Here is a tiny trained network, its code and every weight. The questions are about switching its units off for an input and a target symbol, where a switched-off unit gives its printed mean instead of its output.

import numpy as np


def w(rows, s, z=0):
    codes = np.array(rows[::2]) - 128.0
    scale = np.full(codes.shape[1], s)
    scale[-1] = z or s
    return codes * scale


def f(y):
    return np.maximum(y, 0)


def softmax(a):
    e = np.exp(a - a.max(-1, keepdims=True))
    return e / e.sum(-1, keepdims=True)


def log_softmax(a):
    a = a - a.max(-1, keepdims=True)
    return a - np.log(np.exp(a).sum(-1, keepdims=True))


def net(x, mask):
    ids = ['ΔΘαβγζπψω'.index(c) for c in x.split()]
    T = len(ids)
    res = E[ids] + P[:T]
    u = 0
    for l in range(2):
        q, k, v = (res @ M[l].T for M in (Q, K, V))
        z = softmax(np.where(np.tri(T) > 0, q @ k.T / 4**0.5, -1e9)) @ v
        res = res + np.where(mask[u], z, O[l][:, -1]) @ O[l][:, :-1]
        u += 1
        y = f(res @ A[l][:, :-1].T + A[l][:, -1])
        res = res + np.where(mask[u : u + 16], y, B[l][:, -1]) @ B[l][:, :-1]
        u += 16
    return log_softmax(res[-1] @ U[:, :-1].T + U[:, -1])


Q, K, V, O, A, B = {}, {}, {}, {}, {}, {}
E = w([
[139,159,123],'Δ',
[129,184,98],'Θ',
[131,184,112],'α',
[164,11,37],'β',
[170,160,111],'γ',
[128,184,79],'ζ',
[118,182,122],'π',
[173,196,249],'ψ',
[46,76,185],'ω',
],0.013)
P = w([
[160,173,114],'0',
[75,127,87],'1',
[54,74,132],'2',
[79,35,146],'3',
[100,21,208],'4',
[126,43,242],'5',
[117,134,1],'6',
],0.0026)
Q[0] = w([
[119,59,110],'L0H1',
[47,210,139],'L0H1',
[151,254,41],'L0H1',
[111,170,44],'L0H1',
],0.0078)
K[0] = w([
[186,121,111],'L0H1',
[108,67,193],'L0H1',
[75,253,255],'L0H1',
[134,146,178],'L0H1',
],0.0089)
V[0] = w([
[185,117,226],'L0H1',
[51,116,131],'L0H1',
[91,254,82],'L0H1',
[89,144,237],'L0H1',
],0.006)
O[0] = w([
[158,84,198,254],'L0H1',
[94,177,151,2],'L0H1',
[68,126,114,187],'L0H1',
[115,130,255,148],'L0H1',
],0.0092,0.0008)
A[0] = w([
[75,76,87,174],'L0N1',
[118,159,164,111],'L0N2',
[94,192,142,78],'L0N3',
[188,3,167,110],'L0N4',
[49,88,126,116],'L0N5',
[116,211,228,91],'L0N6',
[69,108,126,109],'L0N7',
[106,194,203,71],'L0N8',
[150,22,36,123],'L0N9',
[219,144,46,202],'L0N10',
[34,103,154,242],'L0N11',
[101,155,160,151],'L0N12',
[150,106,201,1],'L0N13',
[98,86,180,58],'L0N14',
[176,135,114,113],'L0N15',
[186,41,156,140],'L0N16',
],0.0069,0.0035)
B[0] = w([
[64,91,146,185],'L0N1',
[193,94,79,171],'L0N2',
[131,98,149,144],'L0N3',
[65,88,109,184],'L0N4',
[87,175,174,143],'L0N5',
[175,132,75,253],'L0N6',
[147,159,197,137],'L0N7',
[166,111,38,207],'L0N8',
[125,30,109,221],'L0N9',
[56,153,129,235],'L0N10',
[144,154,255,207],'L0N11',
[148,145,129,183],'L0N12',
[78,131,2,165],'L0N13',
[13,153,123,150],'L0N14',
[130,146,156,145],'L0N15',
[19,130,134,185],'L0N16',
],0.0055,0.0044)
Q[1] = w([
[121,148,147],'L1H1',
[149,64,54],'L1H1',
[114,93,52],'L1H1',
[154,1,63],'L1H1',
],0.0069)
K[1] = w([
[160,51,173],'L1H1',
[177,254,118],'L1H1',
[234,195,165],'L1H1',
[132,238,131],'L1H1',
],0.006)
V[1] = w([
[94,253,168],'L1H1',
[201,35,12],'L1H1',
[46,55,186],'L1H1',
[189,209,129],'L1H1',
],0.0064)
O[1] = w([
[102,134,187,29],'L1H1',
[143,91,2,224],'L1H1',
[34,198,98,218],'L1H1',
[182,47,237,6],'L1H1',
],0.0088,0.0023)
A[1] = w([
[120,118,236,143],'L1N1',
[97,162,82,195],'L1N2',
[76,35,39,91],'L1N3',
[29,205,76,85],'L1N4',
[72,73,100,156],'L1N5',
[80,125,57,254],'L1N6',
[139,235,68,31],'L1N7',
[49,138,64,92],'L1N8',
[244,124,131,232],'L1N9',
[70,161,239,207],'L1N10',
[226,91,73,103],'L1N11',
[70,180,73,82],'L1N12',
[212,145,125,159],'L1N13',
[61,50,197,223],'L1N14',
[115,255,170,159],'L1N15',
[185,44,182,187],'L1N16',
],0.0076,0.008)
B[1] = w([
[194,83,121,190],'L1N1',
[73,83,110,200],'L1N2',
[186,222,255,215],'L1N3',
[148,63,190,190],'L1N4',
[87,152,174,177],'L1N5',
[33,97,135,248],'L1N6',
[227,113,147,170],'L1N7',
[170,79,196,189],'L1N8',
[119,110,29,183],'L1N9',
[195,172,80,223],'L1N10',
[156,179,51,165],'L1N11',
[179,90,220,178],'L1N12',
[121,152,79,153],'L1N13',
[182,143,88,209],'L1N14',
[66,160,157,187],'L1N15',
[201,89,101,176],'L1N16',
],0.0066,0.013)
U = w([
[73,151,111,155],'Δ',
[123,165,146,137],'Θ',
[255,99,125,113],'α',
[111,42,211,138],'β',
[33,135,91,227],'γ',
[121,172,113,47],'ζ',
[140,135,130,2],'π',
[114,81,22,195],'ψ',
[120,211,209,135],'ω',
],0.0096,0.0064)

Each question gives the input, a string of symbols that net reads in full, and the target symbol t.
The units are the heads (4 rows each of Q, K, V and O) and the neurons (one row each of A and B). Each row of codes is followed by its name. A weight is (code - 128) times the scale printed after its matrix; where a second scale follows, it is the last column's (O, A, B and U).
mask holds one flag per unit, layer by layer, with each layer's heads first. A switched-off unit (its flag False) gives its mean, the last column of its rows in O or B, instead of its output. The means were averaged over made-up inputs and are rounded, as every weight is.
A unit's drop is (log p(t) with every unit on - log p(t) with that unit switched off) / (log p(t) with every unit on - log p(t) with every unit switched off).
The circuit of an input: a set's keep is (log p(t) with only the set's units on - log p(t) with every unit switched off) / (log p(t) with every unit on - log p(t) with every unit switched off). Starting from the 12 units with the biggest drops (on a tie, the unit counted first), units are removed one at a time, each time the one whose removal leaves the highest keep (on an exact tie, the one counted first), for as long as the keep stays at least 0.8.
units of the circuit, in order: the units of the circuit, biggest drop first
unit that matters most: the unit with the biggest drop
k most important neurons: the k neurons with the biggest drops, biggest first
top k neurons in layer l: the k neurons of layer l with the biggest drops, biggest first
drop of u: that unit's drop, to one decimal
input ω ω ω γ ω ψ Δ, target ω: units of the circuit, in order => L1H1; L0H1
input β ψ ψ γ ψ Θ, target ψ: unit that matters most => L0H1
input ω ψ π, target ω: units of the circuit, in order => L1H1; L0H1
input π α α β α, target β: top 2 neurons in layer 1 => L1N4; L1N12
input γ β β γ, target ψ: units of the circuit, in order => L0H1; L1H1
input ψ γ ζ, target α: 2 most important neurons => L1N6; L0N9
input α Δ ψ ψ β π, target β: top 2 neurons in layer 0 => L0N9; L0N4
input β Θ π Θ, target β: top 4 neurons in layer 1 => L1N4; L1N12; L1N8; L1N10
input Θ γ ψ Δ γ ω ζ, target ω: 3 most important neurons => L0N9; L0N8; L0N6
input β β Δ γ, target ψ: 2 most important neurons => L0N16; L1N15
input ω γ π, target ω: top 2 neurons in layer 0 => L0N11; L0N9
input γ ψ γ ψ Θ Δ, target α: 2 most important neurons => L1N6; L0N9
input ω α ψ Θ π ψ ω, target ω: 2 most important neurons => L0N11; L1N15
input β β β π, target β: unit that matters most => L1N6
input Δ ψ ψ α α, target α: drop of L0N9 => 0.1
input ψ γ ψ π Θ, target α: drop of L0H1 => 0.2
input ψ ψ ω ψ ζ, target ω: drop of L1N15 => 0.2
input ψ Θ ψ, target α: drop of L1H1 => 1.8
input ψ ψ Θ β α, target β: top 2 neurons in layer 0 => L0N9; L0N4
input β γ γ Θ ζ, target γ: top neuron in layer 0 => L0N16
